Below is a small trained network, with its code and all its weights. Each question gives an input and a target symbol and asks what happens when units are switched off, that is, made to give their printed mean instead of their output.

import numpy as np


def w(rows, s, z=0):
    codes = np.array(rows[::2]) - 128.0
    scale = np.full(codes.shape[1], s)
    scale[-1] = z or s
    return codes * scale


def f(y):
    return np.maximum(y, 0)


def softmax(a):
    e = np.exp(a - a.max(-1, keepdims=True))
    return e / e.sum(-1, keepdims=True)


def log_softmax(a):
    a = a - a.max(-1, keepdims=True)
    return a - np.log(np.exp(a).sum(-1, keepdims=True))


def net(x, mask):
    ids = ['δθλξφψ'.index(c) for c in x.split()]
    T = len(ids)
    res = E[ids] + P[:T]
    u = 0
    for l in range(3):
        r = res
        for j in range(3):
            rows = slice(3 * j, 3 * j + 3)
            q, k, v = (r @ M[l][rows].T for M in (Q, K, V))
            z = softmax(np.where(np.tri(T) > 0, q @ k.T / 3**0.5, -1e9)) @ v
            o = O[l][rows]
            res = res + np.where(mask[u + j], z, o[:, -1]) @ o[:, :-1]
        u += 3
        y = f(res @ A[l][:, :-1].T + A[l][:, -1])
        res = res + np.where(mask[u : u + 4], y, B[l][:, -1]) @ B[l][:, :-1]
        u += 4
    return log_softmax(res[-1] @ U[:, :-1].T + U[:, -1])


Q, K, V, O, A, B = {}, {}, {}, {}, {}, {}
E = w([
[3,81,110,248],'δ',
[149,70,118,200],'θ',
[104,39,86,171],'λ',
[173,136,214,43],'ξ',
[191,111,180,153],'φ',
[156,211,5,147],'ψ',
],0.016)
P = w([
[2,169,201,15],'0',
[168,158,19,158],'1',
[28,169,162,105],'2',
[156,147,21,153],'3',
[25,169,155,111],'4',
[123,125,71,56],'5',
[12,169,154,103],'6',
[156,53,84,135],'7',
[10,179,154,104],'8',
],0.008)
Q[0] = w([
[166,163,41,96],'L0H0',
[125,19,120,148],'L0H0',
[68,201,170,128],'L0H0',
[160,145,254,116],'L0H1',
[58,99,140,230],'L0H1',
[56,172,80,95],'L0H1',
[85,157,144,203],'L0H2',
[135,133,154,137],'L0H2',
[176,91,71,162],'L0H2',
],0.013)
K[0] = w([
[210,231,64,66],'L0H0',
[110,62,61,205],'L0H0',
[92,155,155,54],'L0H0',
[144,27,174,98],'L0H1',
[1,70,234,174],'L0H1',
[173,112,79,130],'L0H1',
[102,29,144,92],'L0H2',
[121,78,121,103],'L0H2',
[74,243,26,130],'L0H2',
],0.01)
V[0] = w([
[155,139,184,79],'L0H0',
[130,100,87,150],'L0H0',
[95,162,150,77],'L0H0',
[135,143,161,169],'L0H1',
[99,83,188,133],'L0H1',
[12,92,180,87],'L0H1',
[140,128,101,97],'L0H2',
[151,143,105,131],'L0H2',
[174,140,106,107],'L0H2',
],0.011)
O[0] = w([
[208,70,133,129,36],'L0H0',
[162,172,89,52,185],'L0H0',
[135,84,154,246,92],'L0H0',
[101,207,243,89,113],'L0H1',
[73,153,118,1,160],'L0H1',
[110,201,138,89,253],'L0H1',
[154,72,161,129,135],'L0H2',
[200,93,148,164,121],'L0H2',
[196,101,126,142,104],'L0H2',
],0.007,0.0076)
A[0] = w([
[145,106,112,46,37],'L0N0',
[254,80,148,176,119],'L0N1',
[75,176,155,108,254],'L0N2',
[97,55,176,40,52],'L0N3',
],0.0077,0.0029)
B[0] = w([
[117,165,50,176,162],'L0N0',
[81,134,132,65,186],'L0N1',
[97,161,255,125,254],'L0N2',
[118,88,110,169,176],'L0N3',
],0.0097,0.0094)
Q[1] = w([
[172,137,85,93],'L1H0',
[119,135,151,88],'L1H0',
[143,204,83,124],'L1H0',
[151,148,3,123],'L1H1',
[138,129,132,94],'L1H1',
[161,161,136,91],'L1H1',
[118,54,126,165],'L1H2',
[152,107,96,75],'L1H2',
[149,81,161,113],'L1H2',
],0.015)
K[1] = w([
[169,70,128,226],'L1H0',
[86,138,159,205],'L1H0',
[129,169,116,229],'L1H0',
[224,182,36,122],'L1H1',
[30,140,85,187],'L1H1',
[107,175,128,183],'L1H1',
[64,98,177,153],'L1H2',
[142,96,1,174],'L1H2',
[160,138,202,224],'L1H2',
],0.0099)
V[1] = w([
[219,68,179,56],'L1H0',
[140,91,178,160],'L1H0',
[107,138,141,13],'L1H0',
[140,135,37,114],'L1H1',
[191,220,98,100],'L1H1',
[99,171,211,203],'L1H1',
[85,121,128,208],'L1H2',
[186,23,113,139],'L1H2',
[74,83,255,96],'L1H2',
],0.0075)
O[1] = w([
[164,171,124,161,10],'L1H0',
[62,132,120,159,106],'L1H0',
[157,186,79,217,216],'L1H0',
[143,97,86,137,56],'L1H1',
[113,172,152,254,86],'L1H1',
[67,124,64,88,237],'L1H1',
[131,59,96,145,132],'L1H2',
[112,143,119,80,6],'L1H2',
[159,158,103,128,194],'L1H2',
],0.0064,0.013)
A[1] = w([
[210,132,82,168,95],'L1N0',
[127,169,255,80,195],'L1N1',
[47,152,156,233,253],'L1N2',
[97,149,18,118,147],'L1N3',
],0.0095,0.0024)
B[1] = w([
[51,139,173,23,145],'L1N0',
[188,15,65,107,237],'L1N1',
[163,204,36,165,249],'L1N2',
[121,41,215,255,225],'L1N3',
],0.0077,0.012)
Q[2] = w([
[54,99,67,145],'L2H0',
[157,22,159,178],'L2H0',
[154,114,148,180],'L2H0',
[193,150,140,193],'L2H1',
[114,165,54,253],'L2H1',
[26,181,157,87],'L2H1',
[109,167,189,91],'L2H2',
[216,151,208,150],'L2H2',
[146,1,222,193],'L2H2',
],0.0097)
K[2] = w([
[73,114,139,104],'L2H0',
[110,104,98,147],'L2H0',
[166,86,146,143],'L2H0',
[208,165,127,115],'L2H1',
[158,249,60,103],'L2H1',
[98,143,70,108],'L2H1',
[145,196,145,121],'L2H2',
[118,162,176,114],'L2H2',
[222,128,193,170],'L2H2',
],0.013)
V[2] = w([
[148,253,72,90],'L2H0',
[177,118,180,145],'L2H0',
[87,94,107,104],'L2H0',
[209,115,210,165],'L2H1',
[88,93,129,181],'L2H1',
[157,74,55,116],'L2H1',
[131,133,133,86],'L2H2',
[194,164,98,107],'L2H2',
[192,231,75,225],'L2H2',
],0.0061)
O[2] = w([
[49,148,128,92,131],'L2H0',
[56,140,86,131,58],'L2H0',
[121,163,253,145,173],'L2H0',
[109,186,152,168,10],'L2H1',
[85,137,148,148,171],'L2H1',
[170,141,173,179,151],'L2H1',
[117,116,125,146,110],'L2H2',
[153,83,107,169,97],'L2H2',
[190,125,139,151,148],'L2H2',
],0.0062,0.011)
A[2] = w([
[189,189,29,4,199],'L2N0',
[55,233,111,162,4],'L2N1',
[216,65,234,2,32],'L2N2',
[200,108,79,218,34],'L2N3',
],0.0077,0.0036)
B[2] = w([
[155,165,247,149,231],'L2N0',
[169,94,54,75,235],'L2N1',
[126,118,65,184,253],'L2N2',
[139,174,156,178,190],'L2N3',
],0.014,0.005)
U = w([
[18,114,107,108,206],'δ',
[190,165,90,99,96],'θ',
[75,167,144,240,3],'λ',
[231,117,175,96,176],'ξ',
[98,199,217,123,181],'φ',
[167,2,113,158,57],'ψ',
],0.0097,0.0049)

Each question gives the input, a string of symbols that net reads in full, and the target symbol t.
The units are the heads (3 rows each of Q, K, V and O) and the neurons (one row each of A and B). Each row of codes is followed by its name. A weight is (code - 128) times the scale printed after its matrix; where a second scale follows, it is the last column's (O, A, B and U).
mask holds one flag per unit, layer by layer, with each layer's heads first. A switched-off unit (its flag False) gives its mean, the last column of its rows in O or B, instead of its output. The means were averaged over made-up inputs and are rounded, as every weight is.
A unit's drop is (log p(t) with every unit on - log p(t) with that unit switched off) / (log p(t) with every unit on - log p(t) with every unit switched off).
The circuit of an input: a set's keep is (log p(t) with only the set's units on - log p(t) with every unit switched off) / (log p(t) with every unit on - log p(t) with every unit switched off). Starting from the 12 units with the biggest drops (on a tie, the unit counted first), units are removed one at a time, each time the one whose removal leaves the highest keep (on an exact tie, the one counted first), for as long as the keep stays at least 0.8.
circuit, biggest first: the units of the circuit, biggest drop first
most important unit: the unit with the biggest drop
k most important neurons: the k neurons with the biggest drops, biggest first
k most important neurons of layer l: the k neurons of layer l with the biggest drops, biggest first
which heads matter: for each layer, one digit per head in row order, 1 if its drop is at least 0.15 and else 0, layers parted by /
drop when u is switched off: that unit's drop, to one decimal
input φ ξ φ λ ξ λ θ ξ δ, target θ: circuit, biggest first -> [L1N2; L2N1]
input δ λ λ ξ, target δ: 3 most important neurons -> [L0N2; L1N3; L1N2]
input ψ ψ λ φ, target ψ: circuit, biggest first -> [L0H1; L0N2]
input ξ ψ λ δ ξ φ, target δ: which heads matter -> 110 / 011 / 011
input ξ θ λ θ ξ λ θ φ, target φ: most important unit -> L1N3
input δ λ λ λ λ λ ψ φ, target ψ: 4 most important neurons -> [L2N2; L1N1; L1N2; L0N2]
input λ λ ξ λ ψ ψ ψ, target λ: circuit, biggest first -> [L0H1; L2N3]
input λ ξ λ λ δ φ λ δ θ, target φ: 2 most important neurons -> [L2N0; L1N2]
input λ λ λ ψ, target ψ: which heads matter -> 011 / 100 / 000
input ξ ξ λ λ, target λ: 3 most important neurons -> [L0N1; L1N3; L2N3]
input ξ ψ δ λ θ λ λ φ, target δ: 4 most important neurons -> [L0N1; L0N2; L1N2; L1N0]
input ψ ψ δ, target θ: which heads matter -> 010 / 011 / 000
input ξ ξ ψ, target λ: 2 most important neurons -> [L0N2; L2N3]
input ξ φ λ λ λ θ, target θ: most important unit -> L1H1
input λ λ θ λ δ ξ λ λ, target δ: which heads matter -> 010 / 000 / 000
input φ λ λ φ θ λ, target λ: 2 most important neurons -> [L1N3; L0N0]
input ξ δ θ ψ ψ φ ψ φ θ, target φ: 3 most important neurons -> [L0N1; L1N3; L2N0]
input λ ξ λ δ ξ θ ξ θ, target δ: which heads matter -> 100 / 000 / 000
input φ φ λ θ, target θ: 3 most important neurons -> [L2N1; L1N1; L0N3]
input θ ψ λ ψ δ ξ δ λ, target δ: most important neuron of layer 0 -> [L0N1]
input ξ ξ λ λ λ φ, target φ: 2 most important neurons of layer 2 -> [L2N1; L2N0]
input λ λ δ ξ, target δ: 3 most important neurons of layer 1 -> [L1N3; L1N1; L1N2]
input ξ ξ λ λ λ θ ξ ξ ξ, target ψ: drop when L0H0 is switched off -> 2.2
input λ δ ξ θ, target δ: drop when L0H1 is switched off -> 0.1
input λ λ ξ ξ ξ λ λ ψ, target ψ: drop when L0N2 is switched off -> 0.6
